Below is a small trained network, with its code and all its weights. Each question gives an input and a target symbol and asks what happens when units are switched off, that is, made to give their printed mean instead of their output.

import numpy as np


def w(rows, s, z=0):
    codes = np.array(rows[::2]) - 128.0
    scale = np.full(codes.shape[1], s)
    scale[-1] = z or s
    return codes * scale


def f(y):
    return y / 2 * (1 + np.tanh(0.7978845608 * (y + 0.044715 * y**3)))


def softmax(a):
    e = np.exp(a - a.max(-1, keepdims=True))
    return e / e.sum(-1, keepdims=True)


def log_softmax(a):
    a = a - a.max(-1, keepdims=True)
    return a - np.log(np.exp(a).sum(-1, keepdims=True))


def net(x, mask):
    ids = ['αβδζθλμξπστφψω'.index(c) for c in x.split()]
    T = len(ids)
    res = E[ids] + P[:T]
    u = 0
    for l in range(2):
        r = res
        for j in range(2):
            rows = slice(2 * j, 2 * j + 2)
            q, k, v = (r @ M[l][rows].T for M in (Q, K, V))
            z = softmax(np.where(np.tri(T) > 0, q @ k.T / 2**0.5, -1e9)) @ v
            o = O[l][rows]
            res = res + np.where(mask[u + j], z, o[:, -1]) @ o[:, :-1]
        u += 2
        y = f(res @ A[l][:, :-1].T + A[l][:, -1])
        res = res + np.where(mask[u : u + 8], y, B[l][:, -1]) @ B[l][:, :-1]
        u += 8
    return log_softmax(res[-1] @ U[:, :-1].T + U[:, -1])


Q, K, V, O, A, B = {}, {}, {}, {}, {}, {}
E = w([
[123,237,104,48,115,136,65,46],'α',
[55,70,88,143,106,100,138,149],'β',
[163,46,115,129,138,234,54,74],'δ',
[196,131,119,83,204,193,190,128],'ζ',
[97,106,186,118,106,189,155,89],'θ',
[138,160,180,132,95,126,128,83],'λ',
[152,157,169,165,66,119,145,55],'μ',
[122,81,196,171,119,72,17,54],'ξ',
[92,174,63,124,145,143,131,61],'π',
[140,24,157,204,157,93,106,199],'σ',
[156,190,115,251,95,173,83,132],'τ',
[140,55,112,34,174,105,113,146],'φ',
[170,101,162,136,94,161,190,151],'ψ',
[174,126,244,80,95,66,133,105],'ω',
],0.021)
P = w([
[47,249,103,156,227,2,158,125],'0',
[161,91,132,136,127,209,148,31],'1',
[128,116,130,79,119,249,148,89],'2',
[96,200,115,78,130,176,113,132],'3',
[183,23,99,116,117,142,74,144],'4',
[150,66,98,113,134,111,82,166],'5',
[133,146,101,105,133,89,90,178],'6',
[177,57,86,119,110,93,70,184],'7',
[141,106,84,105,135,93,90,211],'8',
[95,135,91,84,151,66,85,249],'9',
[151,89,109,149,155,85,120,162],'10',
[119,121,110,123,159,91,114,184],'11',
[81,166,130,97,172,71,112,208],'12',
],0.0059)
Q[0] = w([
[87,223,169,133,110,183,145,198],'0.h1',
[233,20,221,173,141,90,108,228],'0.h1',
[139,221,2,166,144,242,215,186],'0.h2',
[60,222,155,108,64,160,214,112],'0.h2',
],0.0062)
K[0] = w([
[141,248,132,136,77,74,182,201],'0.h1',
[254,13,221,153,33,176,123,136],'0.h1',
[118,189,32,173,178,126,181,62],'0.h2',
[33,159,140,126,152,46,199,223],'0.h2',
],0.007)
V[0] = w([
[187,161,166,77,253,140,178,150],'0.h1',
[209,186,54,115,58,117,61,228],'0.h1',
[217,152,80,109,86,92,164,134],'0.h2',
[32,123,146,109,130,202,165,161],'0.h2',
],0.0049)
O[0] = w([
[148,43,245,212,180,171,11,200,116],'0.h1',
[123,147,20,160,112,117,68,96,7],'0.h1',
[81,115,226,128,40,81,158,3,99],'0.h2',
[169,112,36,108,32,170,216,230,130],'0.h2',
],0.0054,0.0019)
A[0] = w([
[99,25,111,64,142,173,41,178,166],'0.n1',
[125,110,50,84,150,98,249,193,2],'0.n2',
[56,92,209,247,110,104,119,149,146],'0.n3',
[80,71,2,87,148,64,122,143,171],'0.n4',
[35,93,112,62,63,154,162,47,128],'0.n5',
[173,118,242,157,67,92,223,225,148],'0.n6',
[195,198,64,207,171,149,101,123,98],'0.n7',
[64,6,158,71,104,92,192,86,132],'0.n8',
],0.0072,0.007)
B[0] = w([
[141,87,120,163,88,58,161,2,207],'0.n1',
[181,120,253,177,153,126,34,84,124],'0.n2',
[108,67,157,143,111,119,118,173,180],'0.n3',
[15,114,138,123,149,96,154,86,223],'0.n4',
[138,231,129,151,141,29,115,104,209],'0.n5',
[46,158,112,32,70,163,175,214,254],'0.n6',
[83,125,151,51,91,176,131,211,180],'0.n7',
[198,203,125,137,85,91,60,172,191],'0.n8',
],0.0077,0.0055)
Q[1] = w([
[39,144,190,92,68,90,113,60],'1.h1',
[197,91,156,138,82,122,189,235],'1.h1',
[50,255,143,151,147,156,154,115],'1.h2',
[111,107,108,198,86,178,139,139],'1.h2',
],0.0088)
K[1] = w([
[56,73,125,115,5,15,120,121],'1.h1',
[247,93,122,157,2,59,151,228],'1.h1',
[76,165,8,61,149,81,69,235],'1.h2',
[138,124,52,212,137,181,141,205],'1.h2',
],0.0058)
V[1] = w([
[57,171,181,153,108,139,147,2],'1.h1',
[78,95,95,68,171,130,31,148],'1.h1',
[237,98,172,170,88,99,152,157],'1.h2',
[159,157,194,121,144,107,138,71],'1.h2',
],0.0077)
O[1] = w([
[146,120,88,168,85,76,119,175,219],'1.h1',
[203,177,141,175,112,180,150,108,135],'1.h1',
[104,185,163,154,173,104,152,174,2],'1.h2',
[122,101,144,245,104,73,191,126,138],'1.h2',
],0.011,0.0077)
A[1] = w([
[63,111,75,197,112,149,50,109,175],'1.n1',
[85,198,142,86,124,162,192,146,163],'1.n2',
[167,40,216,142,153,111,120,180,141],'1.n3',
[101,197,54,99,175,127,165,165,60],'1.n4',
[157,142,74,176,154,64,112,100,219],'1.n5',
[154,154,192,103,79,84,2,108,57],'1.n6',
[117,253,86,185,81,112,120,78,142],'1.n7',
[63,136,86,128,109,71,120,189,3],'1.n8',
],0.0076,0.0063)
B[1] = w([
[162,86,217,114,180,169,143,186,227],'1.n1',
[151,187,125,179,108,69,165,78,199],'1.n2',
[2,210,79,107,167,190,104,31,161],'1.n3',
[167,14,132,235,56,206,127,82,139],'1.n4',
[147,150,75,178,116,123,186,158,249],'1.n5',
[204,147,206,104,165,90,44,29,157],'1.n6',
[124,96,125,102,244,146,61,194,235],'1.n7',
[196,58,203,23,138,115,171,131,138],'1.n8',
],0.0082,0.011)
U = w([
[177,62,176,205,110,203,163,96,35],'α',
[99,134,2,122,164,145,121,202,177],'β',
[104,169,51,138,132,44,142,71,74],'δ',
[5,86,144,142,134,135,66,117,159],'ζ',
[86,179,83,84,61,136,202,149,208],'θ',
[84,148,142,155,140,94,107,167,80],'λ',
[121,68,190,85,166,66,121,165,77],'μ',
[173,167,149,153,159,129,152,150,17],'ξ',
[144,79,124,108,58,140,71,57,139],'π',
[183,149,138,100,241,173,190,30,64],'σ',
[159,189,79,78,177,79,46,99,4],'τ',
[112,147,201,201,103,219,69,196,166],'φ',
[106,186,149,63,144,51,85,94,86],'ψ',
[112,137,183,196,180,125,83,98,79],'ω',
],0.0093,0.0041)

Each question gives the input, a string of symbols that net reads in full, and the target symbol t.
The units are the heads (2 rows each of Q, K, V and O) and the neurons (one row each of A and B). Each row of codes is followed by its name. A weight is (code - 128) times the scale printed after its matrix; where a second scale follows, it is the last column's (O, A, B and U).
mask holds one flag per unit, layer by layer, with each layer's heads first. A switched-off unit (its flag False) gives its mean, the last column of its rows in O or B, instead of its output. The means were averaged over made-up inputs and are rounded, as every weight is.
A unit's drop is (log p(t) with every unit on - log p(t) with that unit switched off) / (log p(t) with every unit on - log p(t) with every unit switched off).
The circuit of an input: a set's keep is (log p(t) with only the set's units on - log p(t) with every unit switched off) / (log p(t) with every unit on - log p(t) with every unit switched off). Starting from the 12 units with the biggest drops (on a tie, the unit counted first), units are removed one at a time, each time the one whose removal leaves the highest keep (on an exact tie, the one counted first), for as long as the keep stays at least 0.8.
circuit, biggest first: the units of the circuit, biggest drop first
top k neurons: the k neurons with the biggest drops, biggest first
top k neurons in layer l: the k neurons of layer l with the biggest drops, biggest first
heads that matter: for each layer, one digit per head in row order, 1 if its drop is at least 0.15 and else 0, layers parted by /
input φ θ θ ψ λ, target θ: top 3 neurons in layer 1 -> [1.n7; 1.n1; 1.n6]
input α β ξ θ, target α: circuit, biggest first -> [1.h2; 0.n6]
input β θ σ μ, target β: top 2 neurons in layer 0 -> [0.n2; 0.n4]
input ω μ θ, target ω: circuit, biggest first -> [1.h2; 0.h2; 0.n5]
input λ ζ ζ θ ζ θ, target ζ: circuit, biggest first -> [0.h1; 1.n3; 0.n3]
input λ τ α ζ μ φ π ψ ω, target ψ: heads that matter -> 01 / 00
input π ψ ζ φ λ μ φ θ π ψ ψ φ β, target μ: top 2 neurons in layer 0 -> [0.n4; 0.n1]
input μ μ ψ ψ π μ π θ θ, target μ: circuit, biggest first -> [1.h1; 1.n8]
input θ σ σ ψ θ ξ π π λ π π λ μ, target π: top 3 neurons in layer 0 -> [0.n1; 0.n4; 0.n7]
input π π φ θ, target π: top neuron -> [0.n1]
input ψ θ σ θ ζ π φ θ λ π μ, target θ: top 3 neurons in layer 1 -> [1.n7; 1.n1; 1.n6]
input β θ ψ θ, target β: top 4 neurons -> [0.n2; 0.n5; 0.n4; 1.n7]
input σ τ ψ α π ξ, target ω: circuit, biggest first -> [1.h2; 1.n6; 0.n6]
input π φ π π τ π ξ ψ ψ π ψ τ β, target μ: top 3 neurons -> [1.n8; 0.n4; 1.n1]
input τ π θ, target τ: top 2 neurons -> [0.n5; 0.n7]
input δ β π ζ θ π π μ, target θ: circuit, biggest first -> [0.h2; 0.n6; 0.h1]
input ω τ θ, target ω: top 3 neurons -> [0.n6; 0.n5; 0.n8]
input θ θ π λ, target θ: top 2 neurons in layer 0 -> [0.n6; 0.n8]
input φ π π π π ω θ π α θ μ, target π: heads that matter -> 00 / 01
input π τ λ, target π: top neuron in layer 0 -> [0.n1]
input τ ζ ψ β ψ θ π ψ ψ δ θ, target ψ: top 3 neurons in layer 0 -> [0.n8; 0.n6; 0.n5]
input μ ξ π φ λ φ ζ ψ α ω ξ, target ω: top 3 neurons -> [1.n6; 1.n3; 0.n6]
input π λ δ π θ π ω π λ, target π: top neuron in layer 1 -> [1.n7]
input ζ π θ, target ζ: heads that matter -> 10 / 11
input μ τ π θ θ ψ π ψ ψ μ μ μ, target ψ: top 3 neurons in layer 0 -> [0.n6; 0.n4; 0.n1]
input ζ ψ μ, target ζ: heads that matter -> 10 / 10
